Here is a tiny trained network, its code and every weight. The questions are about switching its units off for an input and a target symbol, where a switched-off unit gives its printed mean instead of its output.

import numpy as np


def w(rows, s, z=0):
    codes = np.array(rows[::2]) - 128.0
    scale = np.full(codes.shape[1], s)
    scale[-1] = z or s
    return codes * scale


def f(y):
    return np.maximum(y, 0)


def softmax(a):
    e = np.exp(a - a.max(-1, keepdims=True))
    return e / e.sum(-1, keepdims=True)


def log_softmax(a):
    a = a - a.max(-1, keepdims=True)
    return a - np.log(np.exp(a).sum(-1, keepdims=True))


def net(x, mask):
    ids = ['γηλμψω'.index(c) for c in x.split()]
    T = len(ids)
    res = E[ids] + P[:T]
    u = 0
    for l in range(2):
        r = res
        for j in range(2):
            rows = slice(3 * j, 3 * j + 3)
            q, k, v = (r @ M[l][rows].T for M in (Q, K, V))
            z = softmax(np.where(np.tri(T) > 0, q @ k.T / 3**0.5, -1e9)) @ v
            o = O[l][rows]
            res = res + np.where(mask[u + j], z, o[:, -1]) @ o[:, :-1]
        u += 2
        y = f(res @ A[l][:, :-1].T + A[l][:, -1])
        res = res + np.where(mask[u : u + 8], y, B[l][:, -1]) @ B[l][:, :-1]
        u += 8
    return log_softmax(res[-1] @ U[:, :-1].T + U[:, -1])


Q, K, V, O, A, B = {}, {}, {}, {}, {}, {}
E = w([
[144,141,149,176,76,113],'γ',
[166,127,134,39,134,230],'η',
[20,147,128,114,68,78],'λ',
[34,192,212,30,187,117],'μ',
[174,109,249,187,55,151],'ψ',
[170,141,65,126,119,167],'ω',
],0.011)
P = w([
[35,213,130,189,230,153],'0',
[144,207,201,177,10,162],'1',
[189,230,158,206,29,150],'2',
[216,208,120,191,57,194],'3',
[62,81,82,170,2,172],'4',
[85,75,93,166,16,189],'5',
],0.0072)
Q[0] = w([
[160,173,92,139,134,129],'0.h0',
[109,131,84,145,126,94],'0.h0',
[136,247,170,142,108,165],'0.h0',
[118,113,127,116,106,170],'0.h1',
[140,156,149,151,75,176],'0.h1',
[130,112,110,167,70,171],'0.h1',
],0.015)
K[0] = w([
[126,94,114,192,226,140],'0.h0',
[132,84,184,116,158,138],'0.h0',
[73,185,83,131,249,49],'0.h0',
[88,136,171,65,162,141],'0.h1',
[100,211,182,152,160,101],'0.h1',
[62,172,135,89,255,115],'0.h1',
],0.0085)
V[0] = w([
[99,117,97,64,157,72],'0.h0',
[127,110,164,1,120,100],'0.h0',
[154,98,217,120,189,135],'0.h0',
[138,141,135,102,163,162],'0.h1',
[60,157,173,106,137,85],'0.h1',
[148,167,183,114,30,91],'0.h1',
],0.0095)
O[0] = w([
[102,195,106,191,173,125,105],'0.h0',
[71,106,72,140,244,167,104],'0.h0',
[65,54,189,98,133,240,130],'0.h0',
[166,165,127,85,135,134,158],'0.h1',
[152,109,100,189,35,197,254],'0.h1',
[128,2,214,186,72,135,152],'0.h1',
],0.008,0.0075)
A[0] = w([
[125,89,87,179,100,173,89],'0.n0',
[174,91,174,176,83,95,141],'0.n1',
[52,1,61,108,81,90,252],'0.n2',
[103,172,124,12,163,63,178],'0.n3',
[128,146,64,114,76,228,186],'0.n4',
[101,171,174,64,136,204,169],'0.n5',
[176,69,155,108,194,64,92],'0.n6',
[104,153,180,174,98,86,174],'0.n7',
],0.0072,0.004)
B[0] = w([
[49,114,150,192,111,188,185],'0.n0',
[85,227,164,65,90,90,206],'0.n1',
[255,215,164,194,178,186,185],'0.n2',
[77,215,150,96,233,196,138],'0.n3',
[122,216,154,174,88,10,252],'0.n4',
[90,161,199,194,122,111,183],'0.n5',
[122,129,91,122,131,114,128],'0.n6',
[188,148,142,44,127,197,186],'0.n7',
],0.0059,0.011)
Q[1] = w([
[107,87,120,102,193,106],'1.h0',
[74,54,78,98,149,66],'1.h0',
[127,42,54,101,173,122],'1.h0',
[36,204,220,127,65,145],'1.h1',
[156,126,148,70,108,143],'1.h1',
[2,48,137,144,139,146],'1.h1',
],0.0079)
K[1] = w([
[139,111,114,168,94,75],'1.h0',
[200,84,158,197,47,86],'1.h0',
[186,22,103,195,55,67],'1.h0',
[125,1,184,108,103,199],'1.h1',
[119,124,154,52,181,98],'1.h1',
[187,140,127,184,96,82],'1.h1',
],0.0081)
V[1] = w([
[140,118,90,90,254,164],'1.h0',
[130,151,23,173,204,80],'1.h0',
[96,149,193,48,165,181],'1.h0',
[35,60,224,160,187,231],'1.h1',
[148,77,175,142,15,102],'1.h1',
[107,81,157,76,178,165],'1.h1',
],0.0068)
O[1] = w([
[105,131,168,23,94,211,40],'1.h0',
[112,254,102,87,108,249,43],'1.h0',
[110,90,221,134,32,100,254],'1.h0',
[71,54,73,202,8,143,232],'1.h1',
[138,93,18,141,183,117,236],'1.h1',
[155,37,160,118,89,98,54],'1.h1',
],0.0065,0.0078)
A[1] = w([
[84,160,100,96,181,136,84],'1.n0',
[30,45,143,77,185,123,136],'1.n1',
[105,166,140,71,185,193,164],'1.n2',
[180,162,124,90,104,230,128],'1.n3',
[179,28,141,132,93,96,3],'1.n4',
[51,140,82,124,95,172,180],'1.n5',
[125,167,127,170,149,99,161],'1.n6',
[241,183,119,1,179,87,87],'1.n7',
],0.0084,0.0019)
B[1] = w([
[141,39,151,135,125,139,143],'1.n0',
[207,60,9,58,44,174,136],'1.n1',
[150,28,107,41,75,119,166],'1.n2',
[60,127,58,93,140,61,207],'1.n3',
[2,178,58,162,160,137,255],'1.n4',
[206,49,192,161,180,110,232],'1.n5',
[143,149,161,172,179,95,214],'1.n6',
[156,40,30,142,210,197,199],'1.n7',
],0.0065,0.0098)
U = w([
[255,69,203,160,152,31,218],'γ',
[114,158,170,101,80,75,113],'η',
[95,204,162,237,203,220,126],'λ',
[220,46,179,195,119,178,91],'μ',
[91,113,134,152,139,63,5],'ψ',
[112,110,84,149,137,180,219],'ω',
],0.0051,0.0028)

Each question gives the input, a string of symbols that net reads in full, and the target symbol t.
The units are the heads (3 rows each of Q, K, V and O) and the neurons (one row each of A and B). Each row of codes is followed by its name. A weight is (code - 128) times the scale printed after its matrix; where a second scale follows, it is the last column's (O, A, B and U).
mask holds one flag per unit, layer by layer, with each layer's heads first. A switched-off unit (its flag False) gives its mean, the last column of its rows in O or B, instead of its output. The means were averaged over made-up inputs and are rounded, as every weight is.
A unit's drop is (log p(t) with every unit on - log p(t) with that unit switched off) / (log p(t) with every unit on - log p(t) with every unit switched off).
The circuit of an input: a set's keep is (log p(t) with only the set's units on - log p(t) with every unit switched off) / (log p(t) with every unit on - log p(t) with every unit switched off). Starting from the 12 units with the biggest drops (on a tie, the unit counted first), units are removed one at a time, each time the one whose removal leaves the highest keep (on an exact tie, the one counted first), for as long as the keep stays at least 0.8.
units of the circuit, in order: the units of the circuit, biggest drop first
most important unit: the unit with the biggest drop
top k neurons: the k neurons with the biggest drops, biggest first
k most important neurons of layer l: the k neurons of layer l with the biggest drops, biggest first
heads that matter: for each layer, one digit per head in row order, 1 if its drop is at least 0.15 and else 0, layers parted by /
input η ω ω μ γ, target η: units of the circuit, in order : 0.h1, 1.h0, 0.n3, 1.n7
input γ η ψ λ, target γ: most important neuron of layer 1 : 1.n4
input μ ω λ λ, target λ: units of the circuit, in order : 0.h0, 0.h1, 1.h1
input ω γ η γ, target ω: top 2 neurons : 1.n7, 1.n3
input ω λ ψ, target ω: heads that matter : 11 / 11
input ψ ψ λ, target ψ: units of the circuit, in order : 1.n4, 1.h0, 0.h0, 0.h1
input γ ω μ η, target ψ: top 3 neurons : 1.n4, 0.n4, 0.n2
input λ λ ω λ η η, target λ: heads that matter : 01 / 11
input λ ω μ, target γ: units of the circuit, in order : 1.n4, 1.h0
input η ω ω γ, target η: heads that matter : 01 / 11
input μ μ μ γ ψ μ, target μ: 3 most important neurons of layer 1 : 1.n4, 1.n5, 1.n3
input γ μ ψ ψ, target ψ: heads that matter : 11 / 10
input λ μ λ, target γ: top 2 neurons : 1.n4, 0.n1
input ψ ω λ η ω, target ψ: most important neuron of layer 1 : 1.n4
input λ ω γ ψ ω, target λ: units of the circuit, in order : 1.h0, 1.h1, 0.n2
input γ λ ψ λ ψ, target γ: top 3 neurons : 0.n1, 1.n4, 0.n2
input ω μ η, target η: heads that matter : 11 / 10
input η ψ ω η, target η: 2 most important neurons of layer 0 : 0.n3, 0.n0
input ω η μ ω, target η: top 2 neurons : 0.n3, 0.n4
input γ ω ω, target γ: most important unit : 0.h0
input ψ ω γ, target ψ: heads that matter : 10 / 11
input ω ω ω ω, target ω: top 2 neurons : 1.n7, 1.n3
input η ψ ψ γ ω, target η: heads that matter : 11 / 11
input γ γ ω λ γ, target γ: heads that matter : 10 / 11
input ω λ ω ω λ, target ω: 2 most important neurons of layer 1 : 1.n7, 1.n2
